[-0.41  0.10  0.28  0.33 -0.81  0.99 -0.78 -1.19  0.73  0.03 -0.48  0.68
  0.18  0.01 -0.45 -1.23 -0.87 -0.88 -0.61 -0.34  0.59 -0.71 -0.20  0.40
 -0.80 -0.38 -0.05  0.11 -0.26  0.33 -0.22  0.32  0.32 -0.16 -0.75 -0.65
 -0.13  1.30 -0.05  0.40  0.04 -0.22  0.92  1.43 -1.11 -0.51  0.79 -0.50
  0.40  0.24  0.15 -0.55  1.42 -0.28  0.07  0.56 -0.98 -0.19  0.21 -1.13
  0.67  0.96  0.38 -0.31  0.09 -0.83  0.27  1.22  0.50 -1.09 -0.49  0.02
  0.72 -1.09  1.28 -0.46 -0.81  0.53]
F:<28>
[-0.63 -0.12  0.70  0.52 -0.88 -0.44 -0.73 -0.29 -0.04 -0.60 -0.82 -1.13
 -0.21  1.85  0.21 -0.02 -2.02  0.02 -0.79 -0.43  0.76 -0.24 -0.20  0.07
 -1.38 -0.18 -0.16  0.91 -0.30  0.20 -0.90  0.67 -0.92  0.64 -1.06 -0.38
 -1.22  1.67  1.02 -0.48  1.78 -0.62 -0.12  0.99 -1.00 -0.71  0.43 -0.57
 -0.81  0.41  0.42  0.16  1.41  0.06  1.38 -0.25  1.80  0.53 -0.66 -0.57
  1.23  0.12  0.27  0.02  0.00  0.12  0.85  0.47  0.74 -0.35  0.32 -0.83
 -0.23  0.39  0.60  0.08 -1.91  0.50]
C:<24>
[-0.07  0.13 -0.04  0.35 -0.74  0.42 -0.72 -0.11 -0.15 -0.11 -1.00  0.71
  2.13  1.12 -0.56 -1.60 -0.20 -1.58 -0.36 -0.15  1.04 -1.38 -0.23 -0.16
 -0.28  0.00 -0.18  0.04  0.01  1.25  0.29  0.54  0.17 -0.64  0.60 -0.48
 -0.45  1.94  0.11  0.36 -0.47 -0.14  0.65  1.13 -0.91 -0.35  0.10 -0.02
 -0.12  0.47  0.03  0.76  0.86  0.00 -0.03  0.51 -0.84  0.52  0.42 -1.23
  1.37  0.20  0.02  0.62  1.26 -0.18  0.71  1.67 -0.04 -0.35  0.29 -0.41
  0.29 -0.54  1.04  0.27 -0.75  0.13]
F:<38>
[-0.40  0.64  1.17  0.67 -0.42  0.68 -0.72 -1.09  0.29 -0.22 -0.35  1.21
  0.41  0.78 -0.18 -1.04 -1.21 -0.40  1.53 -0.32  0.91 -0.61 -0.06  0.35
 -0.64  0.31 -0.24  0.28 -0.08  0.11  0.44  0.31  0.40  0.10  0.15 -0.64
 -0.49  1.36 -0.06  0.02 -0.05  0.09  0.11  1.07 -1.31 -0.57  0.36 -0.90
  0.05  0.14  0.57 -1.04  1.37  0.00  0.14  0.57 -1.04 -0.18 -0.08 -1.27
  0.78  1.12  0.24 -0.21 -0.22 -0.66  0.10  1.37  1.12 -0.60  0.36  0.27
  0.37 -0.97  2.21 -0.15 -0.73  0.20]
F:<38>
[-0.44  0.12  0.67  2.09 -1.16  0.87 -0.96 -1.84  0.11 -0.33 -1.32 -0.08
 -0.60  2.13 -0.02 -0.93 -1.80 -1.02 -1.13 -1.09  1.27 -0.84  0.22 -0.28
 -1.60  0.13  0.44  0.40 -0.69  0.27 -0.78  0.82 -0.58 -0.07 -0.33 -0.48
 -0.90  1.65  1.94 -0.07  1.31 -0.62  0.41  1.41 -1.29 -0.67  0.44 -0.65
 -0.81  0.58  0.62 -1.31  1.92 -0.09  0.66  0.17  0.41 -0.23 -0.32 -0.87
  1.00  0.56  0.67  0.08 -0.02 -1.00  0.89  1.30  1.35 -0.74  0.53  0.12
 -0.77 -0.44  1.73  0.03 -1.66  0.13]
C:<24>
[-0.39 -0.40  0.29  0.48 -0.80 -0.15  0.09  0.55 -0.73 -1.09 -1.07 -0.66
  0.49  1.63 -0.11 -0.20 -2.24 -0.57 -0.49 -0.59  1.96 -0.32 -0.77 -0.03
 -0.85 -0.22 -0.32  0.21 -0.49 -0.03 -0.93  0.90 -0.99  0.55 -0.33 -0.33
  1.09  2.23  1.08 -0.15  1.47 -0.37 -0.06  0.32  0.54 -0.42  0.14 -0.03
 -0.87  0.38  0.23  0.71  0.85 -0.61  1.00 -0.09  2.56  0.63 -0.96 -0.83
  2.59  0.12  0.46 -0.56  0.06  0.07  1.12  0.45  0.12 -0.09 -0.17  0.35
  0.01  0.27 -0.12 -0.19 -1.84  0.32]
C:<24>
[ 1.08  1.01 -5.71 -7.89  1.70 -1.11  8.53  2.81 -2.83  2.36  8.61  5.33
  8.61 -5.76 -0.72  3.18  8.61 -0.90 -2.16  4.11 -1.77 -0.32 -8.61 -4.36
  8.61  4.79 -4.74 -4.21 -0.90  6.94  8.06 -0.04 -7.92 -0.74  7.15  0.37
 -0.16  0.98 -0.22  2.73  1.92  8.61 -3.69 -3.76  0.78  3.68 -1.41  2.10
  2.62  2.30 -2.16  8.61 -8.61 -0.94 -1.61  1.32  8.61  7.00  1.43 -1.33
 -5.11 -3.72 -5.19 -1.47  8.52  8.61 -7.92  0.18 -8.61  0.79 -0.99 -7.05
 -2.40  2.24 -8.61  3.13  3.59  6.42]
F:<38>
[-0.12  0.09  0.65  0.97 -0.81  0.92 -0.78 -0.13  0.31 -0.97 -1.38  0.15
  0.26  1.39 -0.69 -1.43 -1.05 -1.57  0.05 -0.51  1.17 -0.96  0.01  0.36
 -1.17 -0.47  0.15  0.42 -0.44  0.35 -0.35  0.50 -0.10  0.12 -0.01 -0.60
 -0.20  1.95  0.76  0.38  0.20 -1.03  0.83  0.55 -1.14 -0.44  0.47 -0.12
  0.05  0.97  0.53 -0.50  1.91  0.02  0.29  0.44 -0.80  0.58  0.17 -0.51
  1.50  0.04 -0.15  0.68  0.12 -0.87  1.32  1.48 -1.01 -0.54 -0.20 -0.06
  0.27 -0.09  1.12 -0.47 -1.66  0.18]
C:<34>
[-0.34 -0.31 -0.57 -0.58 -0.24 -0.39  1.62  0.42 -0.95  0.30  0.54  0.90
  4.67  0.41 -0.02  0.12  0.41 -0.20 -0.42  0.78 -0.01 -0.72 -2.76 -1.07
  1.08  0.52 -0.69 -0.25 -0.42  1.21  0.61  0.57 -1.72 -0.22  0.78 -0.62
 -0.50  2.18  0.99  0.31  1.13  1.20 -0.96 -0.29 -1.49  0.12  0.09  0.39
  0.40  0.96 -0.19  2.72 -3.55 -0.14  0.63  0.22  3.04  1.45 -0.21 -1.69
  0.20 -0.45 -0.62 -0.48  1.76  2.27 -0.60  0.65 -1.23  0.47  0.10 -1.05
 -0.28  0.59 -2.01  0.55 -0.87  1.47]
C:<15>
[ 0.21  0.37  0.22 -0.34 -0.14  0.36 -0.23 -0.46  0.90 -0.48 -0.47  0.50
 -0.02  0.19 -0.38 -0.14 -0.27 -1.07 -0.04 -0.27  0.64 -0.35  0.49  0.45
  0.04 -0.64 -0.10  0.01 -0.25  0.46  0.41  0.28  0.38  0.42  0.58  0.07
 -0.37  0.43 -0.90  0.47 -0.24 -0.49  0.41  0.56 -0.74 -0.21  0.39  0.39
  0.56  0.17  0.69 -0.50  1.27  0.18 -0.02 -0.23 -1.00 -0.69  0.39 -0.46
  0.20  0.39 -0.28  0.31  0.13 -0.79  0.40  0.82  0.25 -0.36 -0.41 -0.78
  0.50 -0.65  0.16 -0.41 -0.20  0.23]
F:<35>
[ 0.12 -0.31  0.66  1.82 -0.74  0.50 -1.56  0.16 -0.11 -0.71 -2.37 -0.10
 -1.36  2.20 -0.71 -1.56 -2.16 -0.53  0.24 -0.45  1.07 -0.83  1.27  0.39
 -2.84 -0.59  0.65  0.85 -0.09 -0.63 -1.83  0.71  1.08  0.18 -1.13 -0.51
  0.20  2.28  0.45  1.22 -0.20 -2.14  0.95  1.40 -0.98 -0.64  0.63 -0.03
 -0.38  0.88  0.23 -0.81  4.64  0.14  0.93 -0.18 -0.76  0.26 -0.29 -0.62
  2.13  0.18  0.72  1.09 -0.59 -1.07  1.98  1.20  1.71 -0.07  0.43  0.61
  0.24  0.04  3.07 -0.68 -1.82 -0.14]
C:<34>
[ 0.08  0.43  0.20  0.71 -0.63  0.93 -0.35 -0.05  0.20 -0.70 -0.71 -1.75
 -0.38  0.81  0.29 -0.52 -1.39 -1.43 -0.74 -0.35  0.86 -0.54  0.59  0.93
 -1.14  0.05 -0.14  0.15 -0.88 -0.23 -0.05  0.41 -0.60  0.18  0.09 -0.24
 -0.65  0.97  0.69  0.33  0.74 -0.03 -0.25  0.65 -0.93 -0.06  0.20 -0.14
 -0.41  1.00  0.60 -0.67  1.85  0.10  0.51  0.57  0.03  0.07 -0.40 -0.03
  0.22 -0.22  0.32  0.39  0.41 -0.12  0.38  0.82  0.60 -0.83 -0.23 -0.06
  0.17  0.15  0.18  0.61 -0.88  0.49]
C:<15>
[-0.08  0.29  0.41  1.26 -0.97  0.94 -1.39 -1.66  0.49 -0.61 -1.57  1.44
  0.83  0.95 -0.88 -2.17 -1.06 -1.74 -0.15 -0.88  1.37 -1.25  0.49  0.00
 -0.55 -0.19 -0.17  0.14 -0.22  0.55  0.14  0.79  0.58 -0.76  0.10 -0.57
 -0.96  2.12  0.07  0.57 -0.60 -0.29  1.09  1.37 -1.99 -0.49  0.76  0.21
  0.31 -0.09  0.54 -0.86  2.46 -0.03  0.81  0.53 -1.63  0.32  0.49 -1.29
  1.09  1.10  0.55  0.54  0.20 -1.25  1.16  2.91  0.75 -0.25  0.29 -0.25
  1.08 -0.95  2.85 -0.04 -1.26  0.17]
F:<28>
[-0.47  0.30  0.16  0.13 -0.33  1.02  0.11 -0.01  0.06 -0.27 -0.58 -0.11
  0.45  0.67  0.00 -0.33 -0.45 -0.66  0.04 -0.46  0.44  0.00 -0.65  0.16
 -0.09 -0.04 -0.02  0.41 -0.27  0.17 -0.34  0.46 -0.68 -0.08  0.15 -0.28
 -0.30  0.96  0.60  0.16  0.22 -0.64 -0.13  0.80 -0.85 -0.21 -0.27 -0.11
 -0.33  0.33 -0.12 -0.18  0.11 -0.45  1.60 -0.01  0.47  0.11 -0.26 -0.16
  0.46  0.14  0.26  0.21  0.25 -0.14  0.07  0.85 -0.17 -0.23  0.06 -0.60
 -0.06  0.03  0.05  0.09 -0.67  0.27]
T:<16>
[-0.27  0.33  1.35  2.32 -1.03  0.77 -2.64 -0.84  0.78 -0.66 -2.87 -0.06
 -3.54  1.74 -0.41 -2.43 -2.61 -1.01  0.02 -0.85  1.44 -0.97  2.94  1.50
 -2.48 -1.25  1.24  0.94 -0.32 -0.88 -1.69  0.52  2.07 -0.47 -1.12  0.62
 -0.31  1.43 -0.06  0.46 -1.07 -2.12  1.69  2.58 -1.15 -1.25  0.82 -0.94
  0.29  0.16  0.61 -2.84  6.91  0.77  0.50  0.18 -3.34 -0.54  0.44 -0.68
  1.71  1.45  1.52  1.00 -1.24 -2.97  2.67  1.86  2.53 -0.93  0.04  0.80
  1.05 -1.56  4.55 -0.86 -1.67 -1.05]
F:<38>
